Below are the code and all the weights of a small trained network. Each question names an input and a class and asks about switching units off, where a switched-off unit gives its printed mean instead of its output.

import numpy as np


def w(rows, s, z=0):
    codes = np.array(rows[::2]) - 128.0
    scale = np.full(codes.shape[1], s)
    scale[-1] = z or s
    return codes * scale


def f(y):
    return y / 2 * (1 + np.tanh(0.7978845608 * (y + 0.044715 * y**3)))


def log_softmax(a):
    a = a - a.max(-1, keepdims=True)
    return a - np.log(np.exp(a).sum(-1, keepdims=True))


def net(x, mask):
    res = np.array(x, float).reshape(1, 6) / 4 @ E
    y = f(res @ A[0][:, :-1].T + A[0][:, -1])
    res = res + np.where(mask, y, B[0][:, -1]) @ B[0][:, :-1]
    return log_softmax(res[-1] @ U[:, :-1].T + U[:, -1])


A, B = {}, {}
E = w([
[79,8,140,164,80,72,146,110,95],'x0',
[66,188,92,178,76,194,121,56,59],'x1',
[121,129,124,121,130,121,123,129,127],'x2',
[118,218,141,209,104,3,163,176,126],'x3',
[110,149,159,90,68,116,154,77,225],'x4',
[197,124,75,186,93,91,51,102,174],'x5',
],0.011)
A[0] = w([
[124,144,121,135,92,148,126,123,97,17],'n0',
[95,146,149,74,120,161,231,151,75,73],'n1',
[198,203,147,127,123,129,162,143,105,45],'n2',
[99,65,130,138,95,79,151,92,109,89],'n3',
[84,130,83,106,83,126,161,120,200,46],'n4',
[78,185,104,160,75,161,104,59,68,72],'n5',
[160,123,150,100,138,80,147,143,130,37],'n6',
[157,97,57,135,126,129,62,76,162,72],'n7',
[180,125,135,175,132,142,107,208,39,91],'n8',
[104,196,164,206,108,82,166,249,156,21],'n9',
[114,135,147,84,101,119,148,59,188,64],'n10',
[133,156,97,132,153,65,148,105,122,44],'n11',
[158,236,148,128,161,189,112,193,157,62],'n12',
[97,158,136,117,81,95,118,122,175,64],'n13',
[200,73,185,71,173,70,130,227,196,74],'n14',
[93,49,108,188,89,91,199,132,120,40],'n15',
[78,177,107,179,87,143,117,61,79,72],'n16',
[156,129,81,148,173,151,78,195,44,72],'n17',
[85,128,175,111,175,127,211,126,108,60],'n18',
[199,152,67,189,85,67,90,116,156,77],'n19',
[129,64,158,138,78,121,128,128,99,87],'n20',
[129,168,171,100,74,115,142,58,177,79],'n21',
[172,187,123,86,149,150,95,124,139,64],'n22',
[103,38,120,127,100,160,116,127,133,77],'n23',
[111,180,58,157,76,185,187,100,91,40],'n24',
[179,117,84,153,138,95,56,128,111,75],'n25',
[142,148,148,180,126,75,147,155,112,64],'n26',
[161,95,133,79,112,92,137,223,147,58],'n27',
[130,171,142,109,106,132,153,77,204,70],'n28',
[138,117,85,115,137,116,159,137,142,85],'n29',
[132,118,77,160,150,136,107,183,52,98],'n30',
[99,86,133,136,108,55,125,87,90,64],'n31',
[183,52,99,63,154,228,95,71,143,6],'n32',
[166,112,115,98,135,90,97,161,136,34],'n33',
[169,103,56,153,116,104,57,99,149,50],'n34',
[97,140,168,95,126,141,165,172,95,28],'n35',
[199,97,172,154,168,123,172,147,161,42],'n36',
[127,198,141,199,122,61,175,141,126,82],'n37',
[101,73,130,170,118,107,149,112,133,70],'n38',
[88,129,162,78,189,129,221,156,95,77],'n39',
[90,152,126,175,84,79,163,166,119,75],'n40',
[162,198,79,97,147,174,136,137,162,96],'n41',
[189,111,62,162,115,103,81,74,188,48],'n42',
[103,147,126,145,138,101,126,135,136,2],'n43',
[84,109,158,145,66,136,145,120,216,84],'n44',
],0.011,0.0052)
B[0] = w([
[145,157,140,141,146,108,95,113,123,138],'n0',
[67,165,157,162,18,108,173,85,198,202],'n1',
[136,113,81,153,140,192,108,167,159,172],'n2',
[170,106,49,145,77,128,72,209,170,184],'n3',
[125,79,160,161,203,88,151,152,83,160],'n4',
[244,213,148,136,171,62,63,53,56,227],'n5',
[151,137,103,145,148,137,84,84,115,154],'n6',
[80,188,165,107,78,162,194,104,180,185],'n7',
[97,2,189,162,198,88,150,157,90,194],'n8',
[84,86,105,33,188,201,140,81,136,253],'n9',
[100,45,160,140,218,84,134,158,94,176],'n10',
[100,99,137,88,121,163,124,117,99,158],'n11',
[174,105,44,184,45,133,109,200,171,217],'n12',
[108,49,141,123,178,115,160,129,86,168],'n13',
[218,232,122,156,150,64,26,37,27,251],'n14',
[166,144,81,122,72,151,105,213,154,196],'n15',
[198,194,128,111,142,62,53,70,84,220],'n16',
[105,41,159,139,208,48,176,171,100,198],'n17',
[102,196,147,179,56,144,193,116,202,186],'n18',
[56,197,168,110,65,129,182,95,213,227],'n19',
[169,141,61,120,128,101,119,174,169,165],'n20',
[136,27,176,168,219,50,185,188,46,187],'n21',
[150,132,56,119,73,145,123,209,149,177],'n22',
[143,121,76,90,117,207,73,172,156,171],'n23',
[188,186,160,169,125,115,32,88,64,201],'n24',
[100,148,159,167,94,141,211,131,145,176],'n25',
[62,101,114,87,149,203,107,115,139,195],'n26',
[206,193,157,133,128,83,67,70,70,186],'n27',
[102,53,141,169,201,68,161,192,78,182],'n28',
[150,107,118,101,106,84,125,110,125,128],'n29',
[134,13,188,183,194,59,191,154,80,188],'n30',
[152,140,85,139,93,178,93,197,178,178],'n31',
[49,76,102,9,222,218,124,72,132,233],'n32',
[153,149,150,142,140,115,128,117,99,154],'n33',
[50,217,168,151,54,142,211,122,177,186],'n34',
[108,149,168,143,32,137,161,109,172,165],'n35',
[178,200,128,138,128,101,89,85,22,165],'n36',
[63,57,94,36,184,250,125,92,111,248],'n37',
[170,136,50,148,103,143,120,170,163,163],'n38',
[101,192,187,176,37,144,196,95,248,208],'n39',
[137,130,116,46,190,206,112,111,153,211],'n40',
[153,105,57,147,65,164,76,251,148,194],'n41',
[89,161,190,180,34,138,189,99,204,202],'n42',
[127,113,135,96,113,144,122,120,90,136],'n43',
[106,56,165,176,161,95,137,172,71,182],'n44',
],0.0067,0.014)
U = w([
[178,175,130,151,146,104,75,48,94,252],'0',
[83,102,100,51,171,233,145,85,128,249],'1',
[84,171,172,172,70,144,225,105,163,71],'2',
[158,126,32,157,102,162,110,254,141,27],'3',
[112,52,173,178,187,77,188,180,97,9],'4',
],0.011,0.00042)

Each question gives the input, the list of numbers given to net, and the class t.
The units are the neurons (one row each of A and B). Each row of codes is followed by its name. A weight is (code - 128) times the scale printed after its matrix; where a second scale follows, it is the last column's (A, B and U).
mask holds one flag per neuron, in row order. A switched-off neuron (its flag False) gives its mean, the last column of its row in B, instead of its output. The means were averaged over made-up inputs and are rounded, as every weight is.
A unit's drop is (log p(t) with every unit on - log p(t) with that unit switched off) / (log p(t) with every unit on - log p(t) with every unit switched off).
The circuit of an input: a set's keep is (log p(t) with only the set's units on - log p(t) with every unit switched off) / (log p(t) with every unit on - log p(t) with every unit switched off). Starting from the 12 units with the biggest drops (on a tie, the unit counted first), units are removed one at a time, each time the one whose removal leaves the highest keep (on an exact tie, the one counted first), for as long as the keep stays at least 0.8.
circuit, biggest first: the units of the circuit, biggest drop first
unit that matters most: the unit with the biggest drop
top k neurons: the k neurons with the biggest drops, biggest first
drop when u is switched off: that unit's drop, to one decimal
input [4,-4,6,7,8,6], class 4: unit that matters most => n21
input [-5,2,-2,-5,-6,5], class 4: circuit, biggest first => (n17 n30)
input [8,7,-4,2,-8,3], class 3: top 2 neurons => (n15 n31)
input [0,4,1,0,-4,-4], class 0: circuit, biggest first => (n5 n24)
input [7,-6,-8,3,-3,4], class 3: top 2 neurons => (n15 n3)
input [5,2,-6,7,6,7], class 1: top 3 neurons => (n37 n40 n9)
input [-8,6,-1,5,-1,3], class 3: top 3 neurons => (n12 n41 n14)
input [-6,-1,7,2,-8,2], class 4: top 3 neurons => (n17 n8 n30)
input [6,-8,4,8,1,-6], class 0: top 4 neurons => (n14 n27 n32 n36)
input [-8,-1,-7,4,-2,8], class 2: top 4 neurons => (n19 n42 n34 n25)
input [6,-1,1,-2,2,6], class 2: top 3 neurons => (n42 n34 n7)
input [3,8,-1,5,7,-5], class 0: top 2 neurons => (n5 n16)
input [-6,0,-8,0,-7,-7], class 2: top 2 neurons => (n39 n1)
input [6,-2,-3,4,1,7], class 2: circuit, biggest first => (n19)
input [7,-4,1,7,-3,-4], class 1: top 3 neurons => (n9 n37 n40)
input [8,4,-2,1,-8,-4], class 3: top 3 neurons => (n15 n3 n31)
input [5,-6,-8,1,1,6], class 0: top 3 neurons => (n14 n27 n36)
input [0,1,4,3,3,2], class 1: drop when n30 is switched off => 0.4
input [3,-1,0,-4,-5,-7], class 2: drop when n36 is switched off => 0.0
input [3,-3,-1,-5,6,2], class 4: drop when n37 is switched off => 0.3
input [-8,0,-2,8,-1,-8], class 1: circuit, biggest first => (n9)
